Below are the code and all the weights of a small trained network. Each question names an input and a target symbol and asks about switching units off, where a switched-off unit gives its printed mean instead of its output.

import numpy as np


def w(rows, s, z=0):
    codes = np.array(rows[::2]) - 128.0
    scale = np.full(codes.shape[1], s)
    scale[-1] = z or s
    return codes * scale


def norm(h):
    return h / np.sqrt((h * h).mean(-1, keepdims=True) + 1e-5)


def f(y):
    return y / 2 * (1 + np.tanh(0.7978845608 * (y + 0.044715 * y**3)))


def softmax(a):
    e = np.exp(a - a.max(-1, keepdims=True))
    return e / e.sum(-1, keepdims=True)


def log_softmax(a):
    a = a - a.max(-1, keepdims=True)
    return a - np.log(np.exp(a).sum(-1, keepdims=True))


def net(x, mask):
    ids = ['αγδλμξπφω'.index(c) for c in x.split()]
    T = len(ids)
    res = E[ids] + P[:T]
    u = 0
    for l in range(2):
        q, k, v = (norm(res) @ M[l].T for M in (Q, K, V))
        z = softmax(np.where(np.tri(T) > 0, q @ k.T / 3**0.5, -1e9)) @ v
        res = res + np.where(mask[u], z, O[l][:, -1]) @ O[l][:, :-1]
        u += 1
        y = f(norm(res) @ A[l][:, :-1].T + A[l][:, -1])
        res = res + np.where(mask[u : u + 8], y, B[l][:, -1]) @ B[l][:, :-1]
        u += 8
    return log_softmax(norm(res)[-1] @ U[:, :-1].T + U[:, -1])


Q, K, V, O, A, B = {}, {}, {}, {}, {}, {}
E = w([
[76,106,194,164],'α',
[189,89,183,210],'γ',
[171,112,190,114],'δ',
[83,177,144,217],'λ',
[103,69,135,124],'μ',
[50,166,151,223],'ξ',
[193,188,130,120],'π',
[150,175,128,136],'φ',
[126,79,146,255],'ω',
],0.016)
P = w([
[2,187,94,18],'0',
[51,145,107,78],'1',
[94,121,81,71],'2',
[106,100,83,105],'3',
[146,81,73,93],'4',
[151,66,67,120],'5',
[169,55,64,124],'6',
[138,43,78,204],'7',
],0.0045)
Q[0] = w([
[64,207,28,74],'L0H1',
[70,90,104,128],'L0H1',
[108,1,168,69],'L0H1',
],0.0085)
K[0] = w([
[51,196,99,125],'L0H1',
[1,73,103,123],'L0H1',
[150,41,136,88],'L0H1',
],0.0095)
V[0] = w([
[165,26,210,86],'L0H1',
[1,111,143,237],'L0H1',
[242,241,179,130],'L0H1',
],0.0046)
O[0] = w([
[51,140,109,72,254],'L0H1',
[110,181,47,143,111],'L0H1',
[161,255,102,108,150],'L0H1',
],0.008,0.0037)
A[0] = w([
[128,179,238,2,189],'L0N1',
[164,95,191,188,65],'L0N2',
[46,112,138,41,77],'L0N3',
[65,88,142,78,108],'L0N4',
[189,133,115,90,250],'L0N5',
[80,170,162,97,92],'L0N6',
[76,63,89,153,132],'L0N7',
[61,146,155,238,189],'L0N8',
],0.0077,0.0019)
B[0] = w([
[71,111,189,253,254],'L0N1',
[134,210,79,53,152],'L0N2',
[203,159,95,205,169],'L0N3',
[158,79,102,193,163],'L0N4',
[86,82,71,155,156],'L0N5',
[118,190,195,181,139],'L0N6',
[96,116,68,138,156],'L0N7',
[177,113,124,58,188],'L0N8',
],0.0065,0.0072)
Q[1] = w([
[75,176,51,226],'L1H1',
[130,170,165,152],'L1H1',
[82,1,111,119],'L1H1',
],0.0064)
K[1] = w([
[21,156,87,253],'L1H1',
[78,98,57,194],'L1H1',
[119,34,209,82],'L1H1',
],0.0068)
V[1] = w([
[178,218,143,121],'L1H1',
[128,80,116,75],'L1H1',
[163,130,136,1],'L1H1',
],0.0053)
O[1] = w([
[154,137,131,223,122],'L1H1',
[141,254,179,239,71],'L1H1',
[59,47,92,181,4],'L1H1',
],0.0055,0.004)
A[1] = w([
[177,142,8,113,88],'L1N1',
[152,255,152,15,254],'L1N2',
[160,77,115,115,168],'L1N3',
[130,222,112,185,130],'L1N4',
[101,90,169,114,134],'L1N5',
[205,161,135,182,122],'L1N6',
[160,109,80,71,129],'L1N7',
[19,154,90,145,172],'L1N8',
],0.0087,0.0038)
B[1] = w([
[164,171,164,198,208],'L1N1',
[41,97,232,2,252],'L1N2',
[64,215,206,135,178],'L1N3',
[203,54,137,149,238],'L1N4',
[141,186,65,213,181],'L1N5',
[139,83,46,51,240],'L1N6',
[74,124,156,149,147],'L1N7',
[206,151,153,41,196],'L1N8',
],0.0053,0.0034)
U = w([
[105,141,202,2,184],'α',
[235,99,96,118,122],'γ',
[87,151,237,218,169],'δ',
[88,166,93,145,89],'λ',
[34,28,63,119,191],'μ',
[83,157,114,128,37],'ξ',
[90,150,122,122,4],'π',
[79,167,114,125,60],'φ',
[121,168,68,148,129],'ω',
],0.0082,0.0033)

Each question gives the input, a string of symbols that net reads in full, and the target symbol t.
The units are the heads (3 rows each of Q, K, V and O) and the neurons (one row each of A and B). Each row of codes is followed by its name. A weight is (code - 128) times the scale printed after its matrix; where a second scale follows, it is the last column's (O, A, B and U).
mask holds one flag per unit, layer by layer, with each layer's heads first. A switched-off unit (its flag False) gives its mean, the last column of its rows in O or B, instead of its output. The means were averaged over made-up inputs and are rounded, as every weight is.
A unit's drop is (log p(t) with every unit on - log p(t) with that unit switched off) / (log p(t) with every unit on - log p(t) with every unit switched off).
most important unit: the unit with the biggest drop
k most important neurons: the k neurons with the biggest drops, biggest first
k most important neurons of layer l: the k neurons of layer l with the biggest drops, biggest first
drop when u is switched off: that unit's drop, to one decimal
input γ λ μ γ, target γ: 3 most important neurons : [L0N1 L1N6 L1N5]
input γ γ α φ λ, target α: 3 most important neurons : [L1N2 L0N3 L0N1]
input μ γ ξ π γ μ α, target μ: 4 most important neurons : [L0N1 L0N7 L1N1 L1N2]
input δ μ μ ξ, target α: 3 most important neurons of layer 0 : [L0N1 L0N8 L0N3]
input γ δ γ, target γ: 2 most important neurons of layer 1 : [L1N6 L1N1]
input λ γ μ δ δ φ λ φ, target γ: 3 most important neurons : [L0N8 L0N5 L1N4]
input δ λ δ δ μ δ λ γ, target α: most important unit : L0N1
input α δ ω ω δ α λ, target α: 4 most important neurons of layer 0 : [L0N1 L0N3 L0N4 L0N8]
input δ δ δ φ, target α: 3 most important neurons : [L1N2 L0N1 L0N3]
input ω μ γ ξ μ ξ ξ, target γ: 2 most important neurons of layer 0 : [L0N7 L0N2]
input δ γ δ π, target α: 3 most important neurons : [L1N2 L0N3 L0N4]
input δ δ ξ λ π λ, target γ: 2 most important neurons : [L1N4 L1N1]
input μ δ δ μ δ δ δ, target δ: drop when L0N1 is switched off : 0.2
input ω ξ λ μ γ, target α: most important unit : L0N2
input γ δ φ δ μ ξ, target α: drop when L0N1 is switched off : 0.5
input ω γ γ δ, target δ: drop when L0N1 is switched off : 0.4
